In the rows, 128 means zero.
Each row of numbers stands for one element and depends on some of the facts below. Use the named rows to name the rest.

There are 4 kinds of fact about the elements: ψ, Θ, κ, λ.
ψ: points at; Θ: uses; κ: refers to; λ: is directly followed by
fevum (ψ forevam)
nogrur (λ zunudrim)
stoplusu (ψ skedu) (Θ drasko voklan drarul) (κ beza nogrur)
koflok (ψ zunudrim nudru) (λ ropli)
flastol (ψ bramupa)
grobato (ψ berak) (κ bistus plikezo) (λ nenar)
kluzuka (ψ bistus) (λ gerel)
sibram (Θ flabru nudru)
dazus (ψ tuvege drasko)
sabe (λ zatrur)
stobri (ψ gotran) (Θ stostik ladul) (λ brimom)
lalas (Θ ropli bistus flibrenek giplazon) (λ feduk)
vefam (ψ dudrom brusku) (λ klofu)
berak (ψ temino) (λ brusum)
droskom (ψ klidren brigove zunudrim) (λ vekla)
breste (ψ klegre ladul rutristo) (Θ stostik rekek droskom)
grakle (ψ floklu)
berostus (ψ futrukon rekek koflok) (λ bito)
vafo (λ flibrenek)
mosos (Θ brimom zedugu brusum nogrur debrok kugo tastedro seper) (κ rutristo stoku drivaton skese) (λ sunolos)
plikezo (λ naplon)
veroplus (ψ brimom) (λ berostus)
stoku (ψ brimom klegre foden)
bito (κ katra breste rogrer veroplus) (λ finu)
flezil (λ tastedro)
plagrim (ψ botrok dazus) (λ temino)
tuvege (ψ soru giplazon) (Θ zedugu zatrur) (κ sabe flibrenek giflu)
klidren (ψ koflok)
flibrenek (ψ zenul berostus)
guli (λ giplazon)
rekek (ψ viskul) (λ stobri)
ligrem (ψ festul) (λ netrom)
katra (Θ skomin) (λ voklan)
stike (λ flezil)
klibim (ψ stoplusu klidren) (Θ koflok) (λ listotral)
skeklom (κ dugil zunudrim)
brimom (ψ tuvege) (κ grakle veroplus debrok trutruk) (λ budris)
dudrom (ψ klegre) (Θ klegre naplon guli)
fafe (ψ vefam naplon)
brigove (ψ koflok) (Θ ladul grobato) (λ trutruk)
beser (Θ vilabra)
vitru (ψ skedu nuna netrom nonum) (Θ brimom kluzuka zunudrim)
skese (ψ botrok drarul) (Θ bulekol) (λ rutristo)
finu (Θ stostik zazis flabru netrom vafo guli) (λ grakle)
nenar (ψ soru kitul) (Θ netrom skeklom droskom rubu) (λ fletral)
pleplugru (Θ vekla beza zelonun)
ladul (ψ giplazon) (κ dudrom sabe skedu netrom forevam nudru)
festul (ψ bito) (Θ ropli skomin vafo trodo flezil)
soru (ψ budris festul)
viskul (ψ lostil) (Θ grezitrer todrim forevam kitul)
ropli (ψ flone) (κ koflok) (λ trodo)
ploso (ψ gredro) (Θ nivepli flastol)
klumer (ψ vefam stoplusu flone) (λ sabe)
brusku (ψ nenar lalas) (κ forevam kitul)
botrok (ψ futrukon) (λ lalas)
feduk (ψ koflok) (Θ soru kugo klumer) (λ drivaton)
gredro (κ breste bulekol todrim)
geten (κ soru guli) (λ mosos)
skedu (ψ futrukon nuna)
skizen (Θ skedu voklan)
vude (ψ berostus) (κ skese) (λ skese)
trutruk (λ grezitrer)
stostik (λ gruflur)
nonum (ψ festul nenar)
futrukon (ψ ligrem festul)
drarul (κ stostik plagrim) (λ vefam)
lubrol (Θ brusum vafo kabrik) (κ netrom)
zunudrim (ψ nogrur) (λ berak)
nudru (ψ soru nogrur nitraske)
drasko (ψ zunudrim) (λ naklas)
zazis (ψ vefam)
gerel (ψ soru gredro)
todrim (ψ sapler)
giflu (ψ bito nudru) (Θ berak plikezo)
mitrum (ψ botrok lalas) (λ flupa)
flone (κ nivepli pleplugru libru) (λ breste)
stebi (ψ ropli gotran libru nudru) (Θ flibrenek flastol guli) (λ veroplus)
netrom (ψ brusku) (λ nuna)
libru (ψ brusku) (Θ klegre brusku nogrur dugil) (λ skizen)
naplon (ψ nodutrek koflok)
nodutrek (Θ sabe trodo) (κ berostus grukleso) (λ koflok)
debrok (ψ tuvege) (λ libru)
sigra (Θ beza kluzuka berak trodo gruflur)
brusum (ψ tuvege drarul)
floklu (ψ brusku) (λ vude)
rubu (ψ sapler)
listotral (ψ drasko)
drivaton (ψ gerel)
lostil (Θ veroplus kugo)
plelo (Θ brusum mitrum) (κ nitraske)
foden (λ skomin)
naklas (ψ ropli beza) (λ vafo)
vilabra (ψ gerel) (κ dudrom rutristo festul berak fafe koflok kabrik klidren)
voklan (ψ plikezo) (λ geten)
trodo (κ festul floklu skese rostar)
bramupa (Θ foden nonum droskom)
beza (ψ nudru)
vubi (ψ listotral)
grezitrer (ψ ploso zunudrim lalas) (λ zazis)
skomin (κ vitru lostil) (λ flone)
sunolos (Θ drasko bito)
nitraske (ψ budris) (Θ grakle dazus) (λ bistus)
budris (ψ bito) (Θ grezitrer vubi trutruk)
sapler (Θ kluzuka fevum koflok) (λ seper)
forevam (ψ sunolos)
klegre (ψ skeklom) (λ rekek)
stosti (ψ floklu) (κ stike tastedro) (λ debrok)
gotran (Θ gerel mitrum drasko sapes zunudrim)
flabru (ψ skekis) (κ skekis vafo lalas) (λ droskom)
giplazon (ψ viskul netrom)
fletral (ψ nenar zelonun) (Θ flastol klofu)
sapes (ψ kluzuka gruflur brigove)
zenul (ψ skedu) (Θ stostik ligrem gredro vilabra drivaton nudru)
flupa (Θ soru sapes) (λ vilabra)

Some elements and their rows:
[157 126 151 108 100  87 125 137 155  90 147  74 126  67 112  96 144 194
 154 131 123  97  81 160 102 151 123 143 147 116 114 167  95 143 139 105
  62 192 118 129 147 133 152 190 135 116  82 110 103 119 146 177]: bulekol
[130 134 146  95 115  81 118 132 154  90 149  94 115  79  89  84 119 164
 169 126 141 121  97 135 109 138 122 128 133 116 119 145 119 114 159 150
  76 177 116 101 140 141 126 165 155  89 111 127 115 128 118 169]: klofu
[132 124 142 103 124  88 109 127 160  93 136  87 122  82  93  84 135 154
 174 138 147 119  95 138 115 136 124 134 157 124 113 154 116 104 154 152
  74 165 131 112 137 139 131 152 168 103 112 119 128 131 137 168]: naplon
[109 107 183 111  96  75 119 129 171 107 142 112  46  91  91 105 156 209
 186 120 182  69 150  74  90 175 132 157 160 122  84 180 117 130 131  71
  71 155 154 130 189 118 142 175 149  85  65 111 118 112 156 203]: berostus
[142 107 135  96 101  73  94 117 148  99 141  95 125  69  93  91 141 155
 173 124 162 119  91 136 100 149 153 131 142 112 110 147 104 117 167 150
  86 174 133  95 141 131 118 175 156  99 132 135 120 117 107 167]: zazis
[128 126 135  96 123  72 100 124 156  92 127  77 122  83 104  79 131 152
 172 123 154 122  85 126 106 142 123 126 139 125 104 148 109 117 161 151
  71 173 128 102 147 129 136 160 155  93 118 120 137 127 125 172]: grezitrer
[117 120 148 101 134 105  92 118 151  74 146  81 120  84  76  78 115 121
 171 146 142 118  77 134 113 135 141 134 161 132 105 148 125 100 164 190
  80 167 126 109 143 153 115 161 174  98 138 126 105 113 125 156]: brusku
[176 109 142  90  59  56 113 115 142  99 141  84 137  59  98  94 160 183
 155 100 156  95 101 161  77 165 150 123 105  90  98 157  61 148 148 115
  79 201 117  95 158 111 133 210 137 101 108 130 101 110 107 186]: grakle
[126 129 146  96 135  80 107 131 157  82 135  81 111  86  98  87 120 161
 171 137 141 115  79 125 108 131 117 140 148 131 111 146 115 119 157 142
  69 172 121 115 158 147 142 161 151  96 114 115 122 124 125 167]: vubi
[128 125 148  96 126  86 110 133 152  82 150  86 110  77  94  90 123 164
 172 138 137 112  82 129 111 140 115 136 149 130 118 149 125 121 157 142
  76 177 116 124 144 147 129 165 152 102 118 124 110 113 118 162]: trifal
[125 112 162 100 141  97  89 128 154  94 161  83 123  58  95  70 141 161
 167 107 156 111  90 129 111 135 102 137 150 149 114 130 118 118 150 140
  70 170  97 128 126 162 149 169 143 113 102 151 111 117 109 175]: beser
[137 108 154  93 121  79 108 124 152  98 141  82 124  72  81  66 137 154
 169  91 173 117 101 130 102 143 110 125 124 141 112 116 108 115 147 151
  82 173  96 115 134 151 139 183 143 102 117 157 111 127  91 182]: skizen
[106 113 145 114 147 102  96 117 168 103 141  70 133  77  93  67 152 144
 167 119 163 116  89 133 128 125  92 119 162 151 110 139 122 104 147 128
  56 151 116 128 112 149 157 161 146 119  94 134 146 138 137 177]: klibim
[102 103 156 104 136  98  92 118 152  91 155  67 110  72  83  77 148 155
 164 106 159 113  81 137 126 122 104 115 139 153 117 132 111 123 154 131
  67 165  88 134 121 155 149 174 132 108 111 138 117 114 113 173]: sigra
[128  93 102  78 108  42 119 128 165 137 141  64  82  74 149 120 133 239
 170 156 146 107 126 144 146 123 114 167 102 134 133 138 129 128 201 135
  65 137 127  81 146 174 142 135 123 119 163 140 134 151  68 159]: vafo
[117 118 152 103 129 103  94 132 155  76 144  84 113  81  83  76 104 123
 174 138 138 118  67 121 116 138 147 123 160 129 106 150 126  98 158 171
  89 176 121 111 141 154 114 164 161  89 134 134  90 109 109 153]: skeklom
[129 129 144  94 127  87 106 134 152  80 150  85 114  82  98  90 122 168
 172 132 136 119  83 136 110 132 122 135 150 130 118 151 116 115 154 141
  75 180 109 115 145 143 131 166 152 101 113 117 107 121 116 162]: fluzu
[130 127 144  91 128  85 105 133 151  85 144  87 112  74 102  91 120 164
 178 133 141 114  76 130 109 138 127 144 155 133 120 146 118 123 157 140
  80 169 115 118 136 150 130 164 146 102 110 123 123 117 110 162]: rubu

Name these rows:
No name comes twice in this set of rows, the named rows included.
[110 125 142 108 124 103 116 130 163  85 128  70 112  92  91  95 138 156
 169 138 135 117  84 152 134 120 103 120 159 138 118 156 124 112 155 136
  70 155 114 122 132 130 134 145 154 100  94 104 133 119 141 169]	kluzuka
[130  90 159 107 125  92 108 118 162 115 164  52 120  63 107  73 166 202
 144 114 138  93 106 164 128 130  90 133 123 145  97 138  96 137 156 122
  47 174 107 135 142 159 179 184 137 119 116 135 116 127 145 176]	festul
[134  98 165  88 110  77  99 113 153 109 144  78 125  72  81  59 148 159
 164  86 177 109 114 129  96 144 120 112 105 139  90 114  92 111 159 162
  72 182 100 103 156 146 145 181 153  94 136 156 113 115 100 180]	budris
[ 86 131 143  99 138  90 106 137 167  84 131  93  84  95 105  90  99 145
 190 166 162 122  90 105 137 126 119 153 159 147 122 147 157  85 171 162
  78 124 131 108 139 178 115 119 159  98 131 136 130 136  82 164]	grobato
[124 122 166 116 147 109 106 133 166 106 155  80 133  73  93  66 143 156
 169 115 154 110  97 138 112 132  85 135 159 156 105 135 130 105 143 146
  57 156 108 128 123 160 159 144 160 121  99 144 141 127 135 174]	brigove
[129 119 154  87 127  85 102 123 152  88 127  79 131  74  70  52 121 119
 170 100 180 120  88 128 104 132 117 112 129 148 107 109 117  95 150 177
  85 177  88 115 132 153 129 178 150  97 118 159 108 116  76 175]	mosos
[140  83 108  96 174  73  72 139 150 121 147  93 128  27 103  85 176 169
 169  45 119 143 109 136 115 134  65 114 170 138 118 121 104 164 153 105
  91 207 102 135 101 110 171 218 140 116 119 110 154 112 213 161]	vitru
[143 121 171  92  99 102 110 130 150  72 128  83 134  85  58  65 120 119
 165 113 145 110  85 141  93 148 147 112 128 124  86 138 106 104 143 189
  85 197 112 107 169 125 119 171 176  76 118 119  93 100 120 171]	bito
[108  83 125  92 140  61 124 113 177 153 162  54  90  68 140  90 144 239
 159 140 149 103 147 159 160 120  88 157 111 150 121 115 126 115 192 152
  47 131 126  98 141 199 168 143 136 140 168 153 127 164  98 164]	lalas
[ 56 105 212 130 140 133  91 119 172  84 152 110  46  94  42  75 147 127
 192 116 201  80 131  65 112 149 111 128 184 163  89 158 147  80 120 115
  79 125 120 155 142 137 123 159 166  77  63 137 114 103 152 196]	nodutrek
[119 119 147  94 115 101  96 118 150  84 139  83 126  90  68  80 121 125
 174 136 152 119  82 142 112 129 140 116 143 124 109 142 121  90 162 183
  81 171 112 101 142 142 114 154 178  86 127 128 114 115 114 164]	ropli
[113 119 159 108 155  85 100 113 149 112 157  90 121  69  93  46 139 160
 160 107 168 121 100 124 108 146 105 115 128 122 110 123 108 100 154 148
  66 171 121 112 126 162 147 184 157  99 116 156 127 157 128 180]	fletral
[117 144 150 101 152  78 110 123 146  91 166 101  99  85  96  71 116 180
 164 135 137 127  86 130 109 135 119 122 142 108 134 145 118 100 154 147
  72 182 119 110 140 158 131 172 162  96 109 124 110 158 124 167]	flastol

The same elements again, as new rows of numbers:
Some elements and their rows:
[114 120 123 152 102 171 121 111 135  95 160 111 127 130 132 144 120  90
 147 142 117 102 100 111  96  85  87 133 100 130 125 100 166 140 127 122
 157 122 158 176 136  92 161 126 116 130 159 110]: rogrer
[107 125  97 149  96 143 130 131 135  91 155 122 139 149 120 135 122  68
 153 119 113  97  96  97  99 127  84 123  95 161 146 112 146 151 160 136
 177 133 156 147 132 117 160 143 145 131 180 102]: zunudrim
[126 133 147 134  91 139 127  97 125 128 152 122 129 105 120 144 129  85
 146 143 118  82 106 119 112 103 109 125 107 108 114 100 151 162 127 135
 190 118 163 152 142  77 152 135 122 108 139  84]: sibram
[114 134 116 135  81 113 138 112 118 105 154 116 138 138 131 135 139  84
 146 125 112  85  83 105  98 128 101 127 105 133 129 114 162 168 159 126
 185 138 170 141 128 131 164 148 138 131 160 108]: klegre
[153 170 123  89 137 139 118 105 153 125 168 135 112 173  82  57  69  79
 200  65 126 143 158 100  67 134 114 169 164 159 132  52 121 194 201 148
 196 116 103  70 142  82 160 139 129 118 176  96]: ropli
[101 126 133 124  84 125 119 124 145  94 143 132 136 107 108 143 127  67
 151 153 126  92 127 115  80  99 117 133 112 108 101  98 159 178 150 131
 202 131 154 156 132 110 169 132 130 111 165  83]: zazis
[119 120 122 141  87 139 135 113 131 106 162 126 126 124 121 127 124  83
 142 144 124  84 111 113  88  97 107 130 107 130 125  98 156 162 149 132
 175 138 145 144 131  98 158 126 122 134 159  98]: nivepli
[112 129 154 131 136 162 107  94 160  94 148 118 116 150 120 112  97  96
 150 131 140 110 134  95 114 109  66 156 116 145 126  72 161 161 141 132
 179 118 144 155 160  99 136 132 127 129 164 100]: flone
[102 125 161 143 146 112 151 149 186 127 136  76 104  91 117 136 134  61
 114 172 143 105 194 104 165 126 129  78 127 160 101  97 139 200 130 180
 159 179 215 230 174 153 100 234  48 155 118 117]: skese
[124 139 148 138  91 156 109  92 136 127 151 124 131 105 124 146 130  90
 162 148 113  90  95 131 116 114 119 119 102 109 105 101 149 166 120 135
 193 117 171 161 141  86 150 148 118  93 127  83]: zenul
[138 132 114 161 110 183 114 110 163  94 156 127 130 124 135 133 120  99
 144 157 107 108 107 120 110 117 100 123  73 133 117  80 142 140 123 151
 160 132 185 164 141  93 140 142 113  98 127  85]: viskul
[119 130 128 142  90 125 134 109 131 109 173 119 139 124 120 145 124  66
 136 138 120  79 116  98  88 102 115 128 100 137 128 102 145 153 152 128
 185 134 134 139 137  99 156 140 109 149 159  88]: flezil
[105 134 151 138 121 126 109  86 138  99 161 113 116 157 120 114 103  87
 153 114 132  97 122  85  99  98  77 156 120 160 134  70 158 164 162 111
 190 123 114 138 157 114 150 143 122 170 164 107]: skomin
[109 115 104 129  95 158 145 140 151  94 136 123 148 120 117 150 118  54
 150 146 145  84 130 103  95 117  82 125 110 121 145 136 149 152 153 133
 189 125 156 153 142  97 168 129 140 124 185  92]: seper
[118 139 129 127  87 114 126 102 111 121 164 118 130 139 127 128 139  89
 132 124 123  75  92 105  94 103 112 138 105 132 120 107 165 168 157 114
 177 139 150 133 128 120 164 126 128 143 167 113]: guli
[102 119 129 134  84 122 122 116 153  79 151 132 152 116 103 143 126  53
 134 162 126  75 119 103  77  96 111 131  96 126 111  88 162 173 154 137
 200 139 127 140 137 113 157 128 129 121 166  64]: flibrenek
[115 144 154 141 119 151  90  88 147  94 152 105 113 170 131 100 110 117
 157 115 122 116 104  97 121 117  76 143 118 164 128  71 155 154 144 129
 181 127 159 143 156 128 143 145 127 140 148 115]: stosti
[115 140 137 126  85 104 134  98 109 118 162 123 123 132 132 120 144 103
 127 132 116  76  90 106  94 101 115 143 117 123 113 105 183 173 146 120
 176 137 155 129 124 126 169 124 134 141 175 115]: stostik

Name these rows:
No name comes twice in this set of rows, the named rows included.
[ 83 126 116 152  94 165 105 111 128  76 148 107 121 154 145 145 119  96
 156 118 112 117  81 101 107  92  64 144  99 141 135 125 168 148 150  92
 170 116 162 186 125 115 181 147 144 141 185 139]	veroplus
[118 121 130 160  93 123 129  95 152  84 158 119 168 126 119 143 123  65
 123 155 130  48  91  85  92 114  91 130  74 148 141  72 139 143 153 142
 202 136 129 108 155 117 125 123 127 157 145  57]	sabe
[ 75 135 162 134 101 169  73  96 143  89 154 118 112 119 123 161 122  94
 164 147 124 119 108 123  94  69  82 149 103  91  94 104 167 159 120  94
 188 100 151 214 134  70 176 139 125 103 166 102]	breste
[ 97 119 163 130 150 103 148 138 183 105 148  79 103 129  93 123 102  39
 137 139 165 106 207  87 116 106  98 118 156 174 120  66 138 204 171 155
 182 162 127 174 174 135 114 201  71 189 159  98]	trodo
[110 123 116 134  88 129 120 120 162  87 161 127 141 115 111 146 121  57
 146 153 116 100 125 104  67  96 112 137 102 122 118  93 135 166 156 136
 192 141 144 154 132 105 165 141 118 128 160  71]	giplazon
[111 128 113 149  98 171 120 131 143 100 140 126 143 133 112 157 118  63
 173 130 120  97 113 113 120 132  94 102  86 140 135 124 144 142 139 150
 199 117 179 174 148  85 153 156 135  83 157  92]	feduk
[104 129 166 123 120 140 116  88 139 105 147 118 113 140 123 105 111 101
 151 122 131  97 118 101 110  92  69 160 137 135 112  67 176 189 151 124
 191 123 134 145 153 115 144 124 138 140 164 112]	skeklom
[119 135 135 137  89 163 109 120 146 106 139 111 137 124 118 154 121  76
 180 144 124 101  99 111 110 131 103 123 113 114 135 119 129 136 131 137
 221 118 172 162 145 101 162 143 126 113 136  83]	libru
[127 138 122 151  98 136 125 129 139 106 156  99 124 141 138 125 138 100
 138 149 115  98 114 113 107 135 122 112 109 144 121 109 136 133 131 146
 180 160 192 163 135 142 151 155 103 135 121 105]	floklu
[127 110 126 164 106 147 123  95 170  68 140 135 165 132 131 119 120  98
 116 180 117  62  83  94 111 120  74 129  62 149 123  52 162 150 133 162
 181 152 163 118 152 142 115 110 149 111 148  58]	forevam
[125 137 134 144  94 155 121 103 142 117 160 124 138 114 125 145 123  80
 158 144 107  94 102 120 102 105 115 125  88 128 116  96 131 155 134 141
 185 121 164 155 139  90 149 139 115 110 136  88]	ploso
[117 123 167 132 123 103 110  61 189  70 123 137 171 126 120 103 114 104
 129 157 137  43  82  80 132 131  51 166  97 156 117  23 166 205 153 159
 232 132 131  89 182 165  93 111 187 128 140  53]	ladul
[120 135 112 149  98 138 124 106 119 106 173 112 133 149 130 129 123  88
 134 123 109  93  97  98  90 107 104 126  84 166 140 101 143 134 152 119
 165 143 143 137 131 100 154 139 109 157 159 101]	plikezo
[112 128 153 141 132 155 106  75 188  81 137 111 160 115 128 127 101  89
 162 133 120  94  88  87 150 130  38 152  96 154 138  70 121 184 157 141
 218 109 149 144 171 122 115 159 171 122 140  81]	tuvege

The same elements again, as new rows of numbers:
Some elements and their rows:
[108 128 121 117 116 110 149 118 132 167 132 126 110 123 147]: zunudrim
[131  98 150 132 114 117 132 161 142 126 117 120 123 115 130]: stebi
[126 132 125 110 104 138 129 147 136 169 143 136 124 123 141]: lostil
[120  93 136 151 102 126 114 154 124 112 121 136 137 130 148]: stobri
[144 110 147 160 166 148 150 129 113 118  97 136 100 159  98]: skeklom
[125 143 119 122 122 107 162 135 142 173 133 117 100 125 136]: plikezo
[140 187 121  81 161 138 101 149 114 141 154 116 161 111 113]: stoku
[121 123 123 122 103 127 133 166 137 176 133 134 120 124 142]: lalas
[143  85 162 152 138 116 144 129 136  88  91 122  95 128 127]: stosti
[130 190 101  80 171 129  97 115 125 142 162  98 124 109 137]: skedu
[134 186  99  88 183 133  94 139 121 134 164  90 152 108 121]: kabrik
[143  91 147 109  68 132 130 134 154 107 156 169 213 101  77]: katra
[132 159 101 163  77 140  81 107 126 115 149 161 103 154 145]: sunolos
[114  97 140 138 140 125 151 132 115 142 119 132 126 129 133]: rubu
[136 110 144 111 123 136 138 152 148 153 114 124 115 114 125]: sapler
[127 113 137 135 123 133 133 130 130 133 126 135 118 134 134]: futrukon
[141 175 116  85 172 129 112 158 137 133 148  82 148  95 119]: floklu
[114 119 115 156  91 151  89 133 111 119 128 170 129 141 145]: finu

Which element is each row?
No name comes twice in this set of rows, the named rows included.
[112  62  96 105  35 139 114  76  96  28 156 216 218 136 135]	grakle
[149 117 145 193 147 100 158 129 132  82  95 111  67 164 109]	flabru
[109 116 122 155 115 126 126 116 108 126 129 156 125 136 138]	zazis
[151 123 131 155 232 152  70 117 106  18  91  89 117 133  90]	vilabra
[134 115 153 118 106 120 128 141 149 134 121 134 114 113 132]	klibim
[124 195  96  87 176 130  83 125 118 130 153  98 145 104 122]	berak
[133 198 105 111 157 136 146 119 125 161 134  84 161 138 146]	kitul
[133  95 135 115  68 137 134 114 136 107 161 174 213 112  84]	rogrer
[163 137 137 147 234 151  95 125 109  50  94  95 108 142  73]	ladul
[115 121 121 148 125 124 133 123 120 134 122 137 110 138 136]	klofu
[139 206 111  68 163 148  73 178 122 148 174  94 176  99 117]	dudrom
[144 107 144 143 164 123 153  98 144 117  93 125  76 127 114]	drarul
[142 179 100  38 108 139 108 159 114  82 142  97 184 126 162]	skese
[145 137 124 168 105 127 133 162 133 121 137 119 119 156 115]	bramupa

